Below are the code and all the weights of a small trained network. Each question names an input and a class and asks about switching units off, where a switched-off unit gives its printed mean instead of its output.

import numpy as np


def w(rows, s, z=0):
    codes = np.array(rows[::2]) - 128.0
    scale = np.full(codes.shape[1], s)
    scale[-1] = z or s
    return codes * scale


def norm(h):
    return h / np.sqrt((h * h).mean(-1, keepdims=True) + 1e-5)


def f(y):
    return y / 2 * (1 + np.tanh(0.7978845608 * (y + 0.044715 * y**3)))


def log_softmax(a):
    a = a - a.max(-1, keepdims=True)
    return a - np.log(np.exp(a).sum(-1, keepdims=True))


def net(x, mask):
    res = np.array(x, float).reshape(1, 5) / 4 @ E
    u = 0
    for l in range(3):
        y = f(norm(res) @ A[l][:, :-1].T + A[l][:, -1])
        res = res + np.where(mask[u : u + 7], y, B[l][:, -1]) @ B[l][:, :-1]
        u += 7
    return log_softmax(norm(res)[-1] @ U[:, :-1].T + U[:, -1])


A, B = {}, {}
E = w([
[101,102,11],'x0',
[255,178,136],'x1',
[121,114,72],'x2',
[105,189,199],'x3',
[79,228,86],'x4',
],0.0065)
A[0] = w([
[124,91,122,81],'L0N0',
[88,140,131,158],'L0N1',
[105,127,168,163],'L0N2',
[11,89,170,204],'L0N3',
[169,78,175,55],'L0N4',
[65,131,160,122],'L0N5',
[88,106,95,246],'L0N6',
],0.013,0.0011)
B[0] = w([
[231,125,142,141],'L0N0',
[52,48,145,150],'L0N1',
[71,123,149,156],'L0N2',
[2,33,207,254],'L0N3',
[25,176,156,178],'L0N4',
[71,57,53,175],'L0N5',
[61,103,116,177],'L0N6',
],0.0055,0.0058)
A[1] = w([
[103,242,236,91],'L1N0',
[97,183,126,72],'L1N1',
[142,74,16,90],'L1N2',
[120,132,2,187],'L1N3',
[41,177,135,66],'L1N4',
[145,191,114,114],'L1N5',
[198,16,69,253],'L1N6',
],0.0065,0.0011)
B[1] = w([
[156,66,115,251],'L1N0',
[176,99,56,130],'L1N1',
[127,89,134,189],'L1N2',
[111,1,128,203],'L1N3',
[194,67,130,198],'L1N4',
[82,95,158,135],'L1N5',
[123,106,167,233],'L1N6',
],0.0098,0.0021)
A[2] = w([
[50,90,45,154],'L2N0',
[107,151,131,21],'L2N1',
[44,117,177,129],'L2N2',
[171,55,157,250],'L2N3',
[6,140,185,184],'L2N4',
[211,147,123,217],'L2N5',
[95,52,105,207],'L2N6',
],0.011,0.0027)
B[2] = w([
[42,195,167,231],'L2N0',
[160,67,199,111],'L2N1',
[81,138,46,219],'L2N2',
[175,254,70,230],'L2N3',
[79,212,166,254],'L2N4',
[74,190,251,173],'L2N5',
[135,163,103,249],'L2N6',
],0.0068)
U = w([
[213,26,115,1],'0',
[203,75,39,115],'1',
[231,213,234,197],'2',
[5,46,135,197],'3',
],0.011,0.0068)

Each question gives the input, the list of numbers given to net, and the class t.
The units are the neurons (one row each of A and B). Each row of codes is followed by its name. A weight is (code - 128) times the scale printed after its matrix; where a second scale follows, it is the last column's (A, B and U).
mask holds one flag per neuron, layer by layer. A switched-off neuron (its flag False) gives its mean, the last column of its row in B, instead of its output. The means were averaged over made-up inputs and are rounded, as every weight is.
A unit's drop is (log p(t) with every unit on - log p(t) with that unit switched off) / (log p(t) with every unit on - log p(t) with every unit switched off).
k most important neurons: the k neurons with the biggest drops, biggest first
k most important neurons of layer l: the k neurons of layer l with the biggest drops, biggest first
drop of u: that unit's drop, to one decimal
input [-5,-1,0,-4,7], class 1: 3 most important neurons	(L1N4; L0N3; L0N4)
input [2,6,-2,-8,-1], class 2: 2 most important neurons of layer 0	(L0N5; L0N3)
input [3,3,7,-1,-8], class 1: 4 most important neurons	(L2N4; L2N0; L1N3; L1N2)
input [2,2,0,-5,-1], class 1: most important neuron	(L1N3)
input [7,1,5,5,-6], class 1: 2 most important neurons of layer 2	(L2N3; L2N4)
input [4,4,3,-2,-3], class 1: 2 most important neurons	(L1N3; L2N4)
input [0,4,5,-6,-4], class 2: 3 most important neurons of layer 2	(L2N3; L2N2; L2N5)
input [7,2,3,0,-6], class 1: 2 most important neurons	(L2N3; L0N3)
input [1,1,5,0,-6], class 1: 2 most important neurons of layer 1	(L1N2; L1N4)
input [-4,-1,-2,-3,-7], class 2: drop of L0N3	0.2
input [1,3,-2,-4,-6], class 2: drop of L2N4	0.0
input [-2,1,2,-2,-4], class 2: drop of L0N3	0.1
